How the elements are linked:
at | & $ ! § ~ % ^
j982 | j743 j204 j347 j15 j396 j509 j390
j991 | j988 j625 j633 j433 j162 j578 j772
j823 | j922 j682 j477 j46 j514 j792 j749
j540 | j745 j130 j594 j995 j213 j293 j608
j772 | j355 j779 j264 j354 j690 j868 j991
j690 | j413 j956 j771 j312 j772 j613 j162
j262 | j668 j608 j610 j849 j601 j529 j130
j213 | j980 j869 j150 j85 j540 j423 j383
j15 | j578 j635 j749 j982 j620 j988 j477
j436 | j162 j454 j78 j807 j988 j620 j413
j601 | j486 j383 j433 j633 j262 j726 j869
j550 | j679 j979 j701 j293 j939 j995 j921
j237 | j611 j164 j209 j514 j46 j250 j465
j523 | j921 j205 j647 j513 j170 j3 j679
j610 | j807 j131 j262 j162 j433 j331 j312
j46 | j533 j236 j390 j823 j237 j335 j347
j668 | j262 j750 j807 j78 j486 j465 j250
j647 | j712 j620 j523 j360 j635 j454 j860
j995 | j938 j771 j956 j540 j85 j550 j997
j450 | j872 j575 j573 j479 j3 j170 j276
j743 | j982 j17 j726 j578 j331 j433 j764
j679 | j550 j514 j860 j164 j682 j938 j523
j575 | j633 j450 j988 j486 j78 j749 j792
j165 | j635 j578 j339 j17 j712 j625 j400
j250 | j130 j745 j432 j288 j335 j237 j668
j598 | j956 j413 j938 j316 j123 j860 j454
j288 | j771 j938 j413 j250 j792 j514 j78
j720 | j110 j390 j236 j275 j57 j900 j204
j170 | j339 j749 j635 j752 j523 j450 j682
j454 | j239 j436 j3 j636 j573 j647 j598
j293 | j164 j611 j490 j550 j423 j540 j805
j463 | j105 j509 j479 j573 j636 j204 j900
j611 | j237 j293 j606 j979 j533 j130 j529
j635 | j165 j15 j170 j204 j647 j573 j275
j383 | j479 j601 j105 j872 j608 j605 j213
j123 | j779 j355 j276 j900 j598 j275 j573
j606 | j209 j490 j611 j613 j764 j312 j331
j239 | j454 j162 j997 j131 j625 j712 j956
j465 | j529 j513 j396 j205 j347 j668 j237
j509 | j433 j463 j486 j988 j807 j982 j232
j578 | j15 j165 j261 j743 j659 j991 j868
j230 | j360 j331 j805 j712 j17 j131 j490
j749 | j261 j170 j15 j347 j205 j575 j823
j490 | j57 j606 j293 j701 j110 j594 j230
j750 | j608 j668 j636 j3 j479 j513 j745
j57 | j490 j209 j164 j860 j720 j316 j360
j988 | j991 j573 j575 j509 j436 j15 j355
j752 | j605 j347 j204 j170 j513 j479 j236
j625 | j573 j991 j872 j105 j239 j165 j779
j261 | j749 j339 j578 j726 j553 j633 j922
j807 | j610 j636 j668 j436 j509 j396 j432
j701 | j860 j613 j550 j490 j400 j956 j712
j956 | j598 j690 j995 j594 j779 j701 j239
j236 | j423 j46 j720 j682 j164 j980 j752
j354 | j232 j150 j869 j772 j312 j764 j433
j608 | j750 j262 j131 j997 j383 j805 j540
j922 | j823 j939 j868 j533 j979 j264 j261
j131 | j636 j610 j608 j239 j105 j230 j594
j779 | j123 j772 j85 j150 j956 j400 j625
j868 | j477 j400 j922 j764 j613 j772 j578
j204 | j17 j982 j752 j635 j360 j463 j720
j980 | j213 j335 j900 j276 j745 j236 j479
j900 | j150 j232 j980 j123 j316 j720 j463
j256 | j613 j860 j514 j209 j477 j413 j620
j335 | j869 j980 j232 j792 j250 j46 j486
j745 | j540 j250 j316 j938 j980 j164 j750
j390 | j764 j720 j46 j477 j209 j232 j982
j264 | j792 j85 j772 j869 j771 j922 j633
j514 | j979 j679 j256 j237 j823 j288 j205
j513 | j805 j465 j360 j523 j752 j750 j164
j360 | j230 j396 j513 j647 j204 j636 j57
j633 | j575 j872 j991 j601 j849 j261 j264
j872 | j450 j633 j625 j383 j997 j339 j85
j331 | j396 j230 j529 j659 j743 j610 j606
j78 | j849 j3 j436 j668 j575 j205 j288
j339 | j170 j261 j165 j605 j921 j872 j939
j209 | j606 j57 j237 j256 j390 j432 j396
j433 | j509 j105 j601 j991 j610 j743 j354
j529 | j465 j805 j331 j553 j726 j262 j611
j3 | j997 j78 j454 j750 j450 j523 j938
j164 | j293 j237 j57 j679 j236 j745 j513
j771 | j288 j995 j690 j130 j264 j979 j849
j979 | j514 j550 j613 j611 j922 j771 j553
j860 | j701 j256 j679 j57 j275 j598 j647
j764 | j390 j110 j533 j868 j606 j354 j743
j605 | j752 j726 j17 j339 j805 j383 j423
j636 | j131 j807 j750 j454 j463 j360 j316
j17 | j204 j743 j605 j165 j230 j105 j110
j205 | j553 j523 j620 j465 j749 j78 j514
j347 | j726 j752 j982 j749 j465 j486 j46
j533 | j46 j423 j764 j922 j611 j869 j726
j613 | j256 j701 j979 j606 j868 j690 j659
j355 | j772 j123 j792 j232 j413 j477 j988
j477 | j868 j275 j823 j390 j256 j355 j15
j276 | j85 j792 j123 j980 j938 j682 j450
j396 | j331 j360 j465 j620 j982 j807 j209
j553 | j205 j921 j659 j529 j261 j849 j979
j432 | j312 j316 j250 j413 j232 j209 j807
j423 | j236 j533 j110 j939 j293 j213 j605
j938 | j995 j288 j598 j745 j276 j679 j3
j486 | j601 j479 j509 j575 j668 j347 j335
j712 | j647 j659 j921 j230 j165 j239 j701
j400 | j275 j868 j939 j110 j701 j779 j165
j659 | j620 j712 j553 j331 j578 j162 j613
j682 | j939 j823 j275 j236 j679 j276 j170
j726 | j347 j605 j743 j261 j529 j601 j533
j594 | j316 j312 j540 j956 j150 j490 j131
j479 | j383 j486 j463 j450 j750 j752 j980
j921 | j523 j553 j712 j805 j339 j997 j550
j316 | j594 j432 j745 j598 j900 j57 j636
j620 | j659 j647 j205 j396 j15 j436 j256
j312 | j432 j594 j130 j690 j354 j606 j610
j150 | j900 j354 j213 j779 j594 j110 j105
j792 | j264 j276 j355 j335 j288 j823 j575
j162 | j436 j239 j849 j610 j991 j659 j690
j105 | j463 j433 j383 j625 j131 j17 j150
j573 | j625 j988 j450 j463 j454 j635 j123
j805 | j513 j529 j230 j921 j605 j608 j293
j849 | j78 j997 j162 j262 j633 j553 j771
j275 | j400 j477 j682 j720 j860 j123 j635
j997 | j3 j849 j239 j608 j872 j921 j995
j939 | j682 j922 j400 j423 j550 j85 j339
j110 | j720 j764 j423 j400 j490 j150 j17
j413 | j690 j598 j288 j432 j355 j256 j436
j85 | j276 j264 j779 j213 j995 j939 j872
j869 | j335 j213 j354 j264 j130 j533 j601
j232 | j354 j900 j335 j355 j432 j390 j509
j130 | j250 j540 j312 j771 j869 j611 j262

The rows follow the links: the fewer symbols apart two elements are, the more alike their rows tend to be.

Each row is also shifted at random along 5 hidden directions that mean nothing.

Rows with their elements:
-1	10	-5	-13	2	-14	6	5	-14	-4	2	-5	-2	1	-2	10	16	-14	4	9	1	-14	-12	5	-6	-3	1	1	-15	5	-12	-17	-12	-2	-3	-4	18	-12	-4	12	5	-14	-1	-1	2	7	2	13	-3	9	6	-11	7	-3	16	0	-5	-18	12	-6	-3	-7	-12	13	-2	4	-22
element: j164
-4	5	4	2	11	18	14	-18	32	3	0	38	1	-22	9	14	-16	-35	27	11	-10	21	6	5	-30	-1	0	-11	-19	-20	9	7	-5	3	-5	-13	8	5	-4	-15	1	-9	12	-3	3	-8	-10	29	-17	-2	-31	9	13	2	-3	7	3	-1	-39	9	3	8	-6	-21	13	-2	-39
element: j594
14	-7	14	5	-4	-4	-1	-2	6	-6	2	14	3	-1	22	-10	5	-13	10	1	-6	-4	-9	-2	-23	-1	-9	0	-14	-7	2	-27	-9	10	5	4	-2	5	-7	-12	18	-19	6	17	7	-2	-8	7	-17	-2	4	5	9	-9	-6	-4	-3	9	-1	-4	-11	-17	-3	-8	-7	4	-21
element: j750
20	-16	12	-4	-10	-7	-1	7	-6	17	-3	7	0	7	3	2	13	18	15	-1	1	0	-11	-5	-23	-2	-2	-2	-11	-2	-15	-30	-7	-4	12	1	-13	9	-3	3	22	-13	-4	13	5	-13	2	-2	-10	-6	-11	2	17	-14	0	9	-9	7	-5	10	-9	-7	12	-7	-27	10	-1
element: j668
36	-7	-7	-18	-1	-8	-13	-10	-2	6	7	15	4	-11	-14	20	-4	7	26	14	0	11	-3	15	1	-3	-19	-14	6	0	-1	25	0	-1	18	-23	1	10	12	32	-11	18	-3	-12	-11	-11	16	-5	-3	-9	-27	8	17	-2	10	19	12	-11	-7	11	3	16	0	-10	4	1	6
element: j956
10	17	-10	-1	6	-4	-1	15	2	-15	-16	-5	2	11	2	0	-3	-8	-12	6	2	2	11	-10	-4	2	23	9	11	11	-8	-3	1	-15	-14	-12	16	-15	-5	12	4	-9	3	-15	-1	-2	-14	6	2	11	3	-10	-9	8	11	1	-5	-10	10	0	6	12	0	-5	3	-10	-3
element: j533
11	16	-20	7	-1	-7	-2	7	-3	-15	-12	-28	2	-1	-10	10	-1	-17	-14	6	3	7	-2	-7	5	0	17	14	16	17	1	-3	-1	-14	-11	-4	8	-10	8	13	-10	-1	2	-26	2	-12	0	-5	21	24	27	-9	-22	5	16	11	-1	-20	27	-7	33	15	-7	-8	8	-6	10
element: j764
45	7	4	-19	-7	-6	1	-11	-8	19	1	-6	-9	-3	-30	13	16	19	-2	3	4	-23	0	6	17	-4	-16	-6	-9	-8	3	10	0	-14	14	-1	6	-5	-10	27	-14	8	-11	-12	1	0	11	5	15	-2	-13	-15	15	-2	-5	-6	-11	-9	-13	-13	4	2	-8	15	-8	4	7
element: j256
-31	11	-18	-6	13	-3	9	-5	-9	8	1	-10	6	-14	-13	14	-8	-12	-4	23	-3	13	-4	-1	0	-6	12	6	-2	19	-1	2	-3	-2	-10	-5	0	-13	9	-1	-11	1	7	-15	-5	-7	6	14	3	8	-6	-3	1	-5	20	15	-7	-14	4	7	21	2	-6	-4	17	-13	2
element: j490
20	-13	0	-5	10	2	15	-6	5	9	-10	-11	-3	-2	-12	18	14	-17	14	-13	1	-5	-13	1	-10	6	-1	17	-15	-11	-8	-34	-14	-9	-3	-4	-10	-14	7	-14	-9	-22	8	-10	7	5	17	-6	9	17	22	-18	-8	-21	-18	1	-9	-23	-1	2	10	-7	-15	-3	-8	-4	-18
element: j396
6	-6	12	21	2	3	13	5	-13	21	4	-7	-4	-11	2	-14	-2	8	-11	2	-7	11	-3	-14	-13	4	6	-12	-20	-3	13	-1	-15	13	-1	24	-15	7	-2	-20	1	-5	0	14	5	0	-4	4	-8	2	5	11	0	-4	4	2	-11	32	-3	-9	5	-18	23	4	-7	6	3
element: j463
-29	-11	-11	-4	28	-11	14	18	-8	1	-5	-1	3	13	5	16	-7	9	8	0	-8	18	-2	-10	-4	8	17	19	1	16	-22	-13	0	-8	-14	-13	-12	-22	6	-16	0	-12	7	-7	-5	2	12	-16	-14	5	4	-13	-6	-18	3	18	-8	-9	16	24	-3	-7	7	3	9	-15	-2
element: j605
-22	18	22	29	-4	-8	16	4	-3	10	4	-23	-6	5	-3	-18	5	22	-30	5	1	-17	8	-27	-10	-13	3	25	-9	-3	-8	-38	10	7	-12	25	-10	-30	-17	-35	25	-18	12	28	18	4	-12	23	0	-3	16	-24	-3	1	-8	-21	-11	30	2	-19	2	-34	12	13	3	-6	8
element: j465
36	-18	1	-14	28	9	6	-11	20	10	-5	14	-3	0	-12	25	-10	4	26	-2	-4	4	1	7	12	6	-15	18	-12	-12	-11	9	5	10	-1	-20	-18	-14	6	-11	-27	5	8	-7	-4	12	16	-16	-10	-4	-12	-22	0	-19	-19	12	10	-17	-19	17	-7	-2	-9	-1	22	-21	-13
element: j712
42	-7	6	-9	11	6	1	-13	-14	24	7	-3	-6	-4	-17	-3	6	20	-3	6	2	-19	-6	0	16	-3	-19	-3	-18	-2	6	8	4	11	8	12	-17	-6	-3	2	-18	6	-9	9	0	19	9	-5	2	-9	-9	-9	14	-6	-13	-6	-7	5	-10	-7	-11	-21	-3	16	0	-8	12
element: j647
63	-12	3	-7	7	-2	-19	19	-7	-2	-3	14	3	14	8	5	-9	30	5	4	-1	7	4	1	6	5	-3	-2	6	7	-5	18	-1	11	8	-9	-8	7	12	21	-3	15	-10	10	-8	1	-1	-30	-13	-13	-9	1	3	-6	2	7	8	23	2	13	-30	-4	17	-1	-1	-2	18
element: j872
33	2	-6	13	23	17	6	-1	-10	9	-14	7	4	-8	2	-10	-11	3	-15	13	-2	11	-1	-17	-2	2	24	-4	-7	12	11	6	-7	9	-13	6	-20	-7	-1	-4	-20	-8	-1	-2	-6	5	-9	2	-6	8	-8	6	3	1	3	10	-11	8	-6	1	1	-7	8	-3	6	-12	9
element: j17
-19	-3	-8	-1	-4	-14	5	3	4	14	0	-9	5	-8	-22	33	-8	9	20	10	-6	26	2	-5	-16	0	-3	11	6	2	-18	-9	3	-18	-1	-17	-6	-12	12	5	12	4	9	-10	-1	-36	12	0	-4	2	-8	-9	6	-17	12	25	-7	-9	1	8	23	15	15	-19	0	4	7
element: j312
-57	-29	-32	-15	6	2	-10	18	-27	1	-14	9	20	18	16	5	9	0	7	-8	5	26	-13	2	0	12	35	-16	29	33	-13	-11	-14	-15	-3	-14	-22	38	37	25	4	-12	-13	-14	-18	-14	4	-33	10	12	-11	35	2	-19	13	30	2	-15	19	40	-1	34	2	-13	-27	6	20
element: j601
-73	-12	16	5	-6	-12	6	22	-10	18	17	-25	0	14	-10	-2	-4	41	-8	-17	0	-3	12	-10	2	5	-10	12	9	-5	-24	-3	16	-2	2	18	-14	-13	-5	-31	28	15	0	29	3	-10	7	-14	-8	-24	14	-17	-14	-6	-12	-2	-7	38	11	-4	-8	-17	35	11	-1	9	28
element: j575
-41	-11	-13	-22	11	-10	10	-4	-13	12	12	-20	1	-8	-19	20	7	-4	7	-16	-4	-2	-3	13	19	12	-15	2	-1	-1	-11	21	8	-14	5	-6	20	-12	-7	0	-13	16	-5	-14	-9	6	29	-15	0	-2	10	-9	-2	-5	-2	6	-14	-24	14	-4	7	-3	2	14	4	9	-7
element: j275
-2	-6	1	-6	-5	-5	3	0	7	-5	15	-8	-7	-13	-4	13	2	-20	15	-18	-7	-4	-2	17	8	10	-20	-6	-5	-21	5	25	-4	0	11	-3	24	6	3	0	-2	21	-5	-7	-2	0	10	-14	-2	-2	19	-3	-17	-1	-5	-6	2	-8	6	-13	2	3	0	1	4	18	-22
element: j123
-38	18	2	-12	-3	-4	4	-9	-9	4	12	-2	0	-1	-5	-10	6	16	-15	14	6	-21	5	7	12	-9	-10	-10	-7	6	-5	3	8	2	3	11	14	-3	-16	1	8	5	-4	15	-3	18	3	24	-2	-12	-15	-6	16	13	6	-17	-2	5	-6	-9	-10	-14	-5	29	6	2	9
element: j679
-34	8	-2	15	-7	-5	14	6	-23	14	7	-14	4	-19	1	-16	-4	7	-21	15	-1	9	-1	-5	-12	-2	11	-28	-12	11	20	19	-13	2	2	25	9	12	-3	-6	10	2	-11	7	0	-8	-4	20	-2	-2	-6	22	5	12	20	7	-17	33	-4	-18	10	-2	22	9	-8	20	15
element: j900
36	9	11	22	9	8	8	-2	20	1	-9	-10	-4	2	-11	3	-5	-2	-11	6	3	6	7	-14	-6	-7	4	31	-6	0	4	-24	2	3	-11	5	-18	-28	3	-19	-11	-12	15	-1	10	-5	-5	4	7	6	13	-20	-10	-10	-10	1	-2	3	-4	-6	14	-10	-9	-12	14	-21	1
element: j331
-14	-3	-2	-7	9	8	13	-4	-3	-1	-5	12	-4	5	18	-12	12	-19	1	-2	-1	-10	-12	5	-6	-2	5	3	-17	0	-6	-28	-10	10	-4	4	-7	-3	-3	-13	3	-30	8	8	4	18	1	4	-3	10	3	-2	5	-10	-4	-9	-1	-9	-1	2	-18	-16	-15	9	-3	-5	-25
element: j513
-3	-21	-2	-33	-10	-14	-6	19	6	-9	2	1	-2	13	1	29	12	-9	29	-34	1	-3	-3	20	5	19	-15	-1	10	-17	-22	6	-1	-19	17	-21	27	1	7	24	11	4	-7	-19	-3	-11	20	-32	0	-2	13	-10	-12	-11	-8	4	3	-22	8	9	-11	22	-1	5	-14	22	-28
element: j792
14	-6	5	-11	5	-10	-6	-4	-3	-4	11	-5	-5	13	2	6	8	6	7	-8	7	-24	-2	6	16	2	-19	25	-8	-4	-13	-14	2	10	6	0	2	-14	-4	-7	-5	-1	7	12	4	21	7	-16	1	-2	15	-23	-6	-14	-11	-11	11	-14	15	1	-16	-25	-13	14	8	-9	-7
element: j523
-20	-12	-5	-4	-13	10	-15	-28	0	-12	13	13	2	-16	15	-21	10	-22	12	-11	0	-2	-20	15	6	-5	-13	-16	1	-10	21	0	-4	17	12	11	-1	43	14	-6	-10	6	1	7	-3	12	6	-10	10	3	5	30	3	4	-12	-8	21	-25	12	1	-6	0	-22	-7	-16	8	0
element: j454
-47	-14	-8	-29	-1	-11	-2	11	-10	3	8	10	4	1	4	13	8	2	17	-14	-5	1	-5	21	6	18	-12	-21	-2	-5	-17	21	0	-10	12	-15	15	11	-3	13	7	11	-17	-1	-8	2	15	-12	-15	-12	-12	5	8	-5	4	3	-6	-1	0	7	-22	7	6	15	-11	22	-15
element: j276
-38	-5	-5	-8	22	-3	28	-2	7	14	2	-1	-4	-15	-11	22	-1	-31	10	-13	-13	5	-7	5	-11	19	0	3	-22	-14	-10	2	-8	-13	-9	0	15	-23	-7	-22	-7	-9	7	-22	-1	-1	19	4	-11	8	9	-12	-6	-10	-7	7	-21	-25	-5	-3	8	-11	1	7	6	8	-42
element: j720
-43	1	6	26	-6	11	0	-12	14	-3	0	5	3	-12	2	-14	-6	-10	-1	5	1	19	0	-15	-15	-9	11	4	4	-1	8	-16	0	6	-7	12	-19	12	10	-29	7	-4	18	10	7	-13	-12	15	6	3	1	16	-2	-1	-5	4	5	7	-1	6	22	8	5	-27	4	-5	13
element: j610
17	-11	0	8	7	7	4	-9	4	16	-3	19	7	-11	3	3	-10	0	18	19	-3	24	-4	-2	-19	-2	5	-7	-10	3	9	-5	-11	11	5	-1	-21	14	13	-4	-4	-7	3	3	-4	-9	1	3	-13	-2	-22	18	19	-13	3	16	2	5	-15	13	5	0	6	-17	-3	-4	4
element: j131
34	-24	-1	-2	1	1	5	16	-7	15	-8	-6	-2	0	0	8	13	-5	7	-20	-1	6	-14	1	-14	13	6	-2	-12	-11	3	-10	-16	-6	9	1	-13	11	10	-1	-3	-11	-7	-9	0	-14	15	-16	3	11	11	6	-8	-21	-10	11	-10	0	-2	-3	8	2	5	-7	-27	12	-13
element: j509
-12	-8	9	12	-19	10	-6	-5	1	-7	7	-9	0	-4	6	-23	4	-3	-9	-22	1	-6	-5	3	11	4	-13	-3	7	-12	15	3	-1	6	11	21	-6	19	3	-9	-3	9	-4	12	3	6	-1	-13	17	3	25	19	-16	9	-23	-14	7	11	1	-15	3	0	1	-3	-10	12	8
element: j988
-9	15	11	-3	-6	12	11	-4	22	-12	-4	3	-7	9	8	-13	2	-13	-9	-22	-1	-24	15	3	10	3	-7	0	4	-18	2	5	12	-9	-6	7	26	-14	-25	-10	6	-1	1	1	5	17	-10	9	1	-6	14	-14	-10	26	-14	-30	0	-3	-14	-12	-16	-9	-14	18	3	5	-26
element: j823

From each start, follow one symbol. Which element do you reach?
Answers are names.
new walk
-30	-19	11	8	-3	-2	18	-4	-1	36	9	1	-2	-8	-14	10	4	15	14	-4	-5	8	-10	-12	-23	2	-6	0	-18	-15	-12	-25	0	-5	7	10	-26	-1	0	-29	17	-9	4	14	6	-21	17	5	-11	-4	-13	0	16	-17	-13	15	-16	8	-17	2	10	-6	18	-9	-16	9	-1
^
j432
new walk
28	-13	13	2	2	14	-3	-9	8	25	-4	22	2	-4	-16	2	-8	36	12	5	-1	5	10	0	-1	-9	-11	-13	4	-7	5	14	10	3	8	3	-28	7	2	2	-8	11	-3	7	0	-10	0	-2	-8	-18	-41	8	25	-6	-18	10	7	20	-37	14	-8	7	17	-11	-8	-5	21
$
j239
new walk
47	-14	2	-8	1	-9	-21	3	8	-20	6	14	2	4	12	9	-4	2	27	-4	2	4	-2	9	2	-1	-18	14	11	1	-6	-5	4	11	11	-19	0	3	14	8	2	9	11	7	-4	0	3	-24	-7	-4	2	-1	-4	-15	-8	7	24	-16	19	17	-16	2	-10	-10	7	-5	0
$
j849
new walk
22	-11	12	-9	7	5	11	12	6	18	-4	5	-10	20	-9	2	5	24	0	-22	2	-20	10	-3	9	11	-13	8	-9	-17	-16	-3	8	-6	-1	0	-6	-25	-20	-11	1	-9	-5	9	2	14	9	-18	-14	-15	-2	-22	3	-5	-28	-11	-14	9	-15	4	-24	-14	10	18	-9	-4	-5
!
j15
new walk
-34	-8	0	-9	18	11	-1	-10	26	-16	3	19	-2	7	13	5	-13	-12	16	-9	-3	-2	8	10	9	0	-9	27	4	-2	-14	-8	15	11	-9	-17	-2	-12	9	-27	-11	-8	19	7	0	16	4	-9	-1	1	4	-19	-10	-12	-22	-10	19	-15	-2	19	-17	-7	-25	1	26	-19	-21
&
j523
new walk
0	-7	2	9	11	13	25	-6	-2	28	-13	0	-4	-3	-8	-15	10	0	-15	-9	-1	-3	-2	-14	-5	4	12	-11	-17	-9	6	-7	-6	-2	-11	21	-14	-3	-15	-15	-6	-20	-2	2	1	7	-1	5	-2	7	-3	3	10	2	-17	0	-23	4	-17	-4	1	-10	8	8	-20	-1	-2
&
j743
new walk
6	15	-3	-9	9	11	-2	-18	3	4	6	11	-2	-11	-15	-3	-8	8	-9	20	2	-4	10	6	14	-10	-3	-12	-1	6	16	27	4	2	-2	-4	1	-1	-2	11	-20	16	-3	-3	-6	9	-3	21	3	-3	-26	-1	12	15	8	-5	0	6	-25	0	0	2	-8	9	19	-11	12
%
j956
new walk
26	-8	4	-4	-15	-13	-32	-3	-12	-21	10	1	-1	3	17	-11	9	0	9	-3	3	-12	-15	7	8	-5	-24	6	6	-1	3	-8	-2	20	14	2	5	17	9	3	7	5	2	17	4	6	-2	-16	2	-4	21	7	-9	-2	2	-9	19	-10	34	-5	-12	-12	-10	-5	-6	9	8
&
j997
new walk
-63	-5	-19	-20	3	-18	12	12	-26	16	-2	-19	1	18	-8	15	17	6	3	-7	-3	-2	-10	-5	-1	12	15	-2	2	10	-27	-12	-2	-30	-7	-7	13	-9	-2	10	9	-10	-7	-13	-2	-6	18	-6	2	10	2	-9	8	-11	11	17	-20	-17	19	12	6	11	11	15	-20	15	-5
§
j823
new walk
-18	-14	-3	20	3	6	10	14	20	-4	0	-18	2	0	-2	16	-13	-12	7	-16	-4	22	1	-4	-13	10	9	20	5	-2	-7	-9	-8	-6	-6	1	-17	-6	19	-24	1	-6	10	-6	-3	-20	0	-16	4	8	22	0	-25	-15	-12	10	1	1	9	7	15	6	9	-24	8	-1	-2
%
j743
new walk
-29	4	1	5	-2	2	-12	0	10	-18	2	-13	-1	17	-2	0	0	12	-2	-4	8	-6	5	-6	13	-6	-4	33	21	8	-15	-18	17	1	-8	-4	-11	-14	6	-16	-4	6	15	8	3	7	-4	-12	11	-9	13	-21	-17	-3	-13	-13	18	-11	10	6	0	-1	-10	5	18	-18	18
~
j261
new walk
-16	-8	-8	-9	20	3	16	6	-16	5	-9	5	3	9	17	-10	6	-3	-2	-6	-5	-1	-8	-7	-7	11	15	-6	-13	9	-8	-16	-10	1	-6	5	-3	-4	-8	-14	4	-24	-3	7	4	19	1	-6	-12	5	2	3	6	-7	1	4	-12	-5	8	5	-15	-12	1	12	-12	-2	-12
!
j204
new walk
-17	-14	-3	-16	14	4	3	-2	-9	7	1	5	-3	8	10	-12	8	12	-6	-12	-6	-15	1	-1	15	13	-6	-3	-5	1	-6	7	6	8	-1	10	-3	-5	-14	-11	-7	-3	-3	8	-3	25	3	-13	-10	-11	-1	-1	2	2	-15	-10	-3	4	1	6	-23	-14	5	23	-5	-5	0
~
j523
new walk
8	10	-11	-5	4	-3	8	-10	-10	-1	1	-7	-3	-11	-5	8	16	-31	-4	6	-3	-6	-13	7	-3	2	0	-4	-19	-1	6	-5	-13	-2	1	2	12	1	6	8	-7	-15	3	-15	2	5	10	14	11	20	8	0	3	-3	10	-4	-6	-27	6	-12	12	-9	-23	5	-3	1	-23
^
j360
new walk
8	-14	-22	-12	17	25	-10	-18	19	-31	-8	9	4	0	20	0	-3	-43	14	-22	2	6	-11	22	19	14	2	11	17	-6	10	11	-6	7	-5	-20	4	17	23	-3	-35	3	9	-21	-6	23	2	-35	17	20	24	11	-26	-5	-16	-2	22	-52	13	21	-2	12	-37	-8	11	-11	-19
%
j625
new walk
-27	-16	8	-25	11	4	12	-3	1	34	-2	18	-3	15	-10	0	16	31	13	-13	2	-20	4	1	6	-3	-11	-3	-9	-9	-23	-15	7	-7	1	0	-17	-2	-8	-5	0	-9	-9	8	2	13	12	-3	-10	-18	-28	-10	26	-11	-25	-4	-13	1	-29	16	-24	-4	2	21	-12	-5	1
§
j465
new walk
19	-19	3	-10	4	16	2	-13	5	14	-8	2	-5	2	-5	-7	8	-1	-3	-27	1	-11	-1	3	13	6	-5	-5	0	-13	9	5	1	-2	3	6	-8	1	-8	-2	-24	0	-9	-8	0	18	11	-20	8	3	6	2	-2	-1	-26	-8	-2	-13	-11	-4	-4	-3	-3	12	-13	1	-7
$
j635
new walk
-7	12	2	4	-8	-7	3	10	-27	3	6	2	-2	-2	17	-21	2	-2	-19	14	2	-2	3	-3	-11	1	14	-32	-10	11	11	10	-17	3	5	14	16	14	-11	16	18	-8	-15	11	-1	0	-14	17	-9	-1	-6	17	8	20	27	-2	-11	30	1	-13	-11	-3	16	11	-13	19	1
§
j276
